Questions about the table below.
1) Which number is the bottom-right entry?
2) Which number is the entry in the bottom-left corner?
3) Which number is the first entry on the diagonal from the top-right corner?
4) Which number is the 1st entry in reading order?
5) Which number is the maximum?
6) Which number is the 2nd entry from the end, reading row by row?
7) Which number is the second entry on the diagonal from the top-right corner?
8) Which number is the 3rd entry, reading row by row?
[[-2.0 -2.0 -2.0 -2.0 -2.0 -2.0 -2.0 -2.0 -2.0 -2.0 -2.0]
 [ 1.1  1.1  0.6  0.0  0.3  0.5  1.1  2.0 -0.2  0.2 -2.8]
 [ 1.2  1.1  0.6  0.1  0.3  0.5  1.1  2.1 -0.2  0.2 -2.8]
 [-2.0 -2.0 -2.0 -2.0 -2.0 -2.0 -2.0 -2.0 -2.0 -2.0 -2.0]
 [ 1.1  1.0  0.5  0.0  0.2  0.5  1.0  2.0 -0.2  0.2 -2.8]
 [ 1.1  1.0  0.5  0.0  0.2  0.5  1.0  2.0 -0.3  0.2 -2.8]
 [ 1.1  1.0  0.6  0.0  0.2  0.5  1.0  2.0 -0.2  0.2 -2.8]
 [ 1.1  1.0  0.6  0.0  0.3  0.5  1.1  2.0 -0.2  0.2 -2.8]]
1) -2.8
2) 1.1
3) -2.0
4) -2.0
5) 2.1
6) 0.2
7) 0.2
8) -2.0
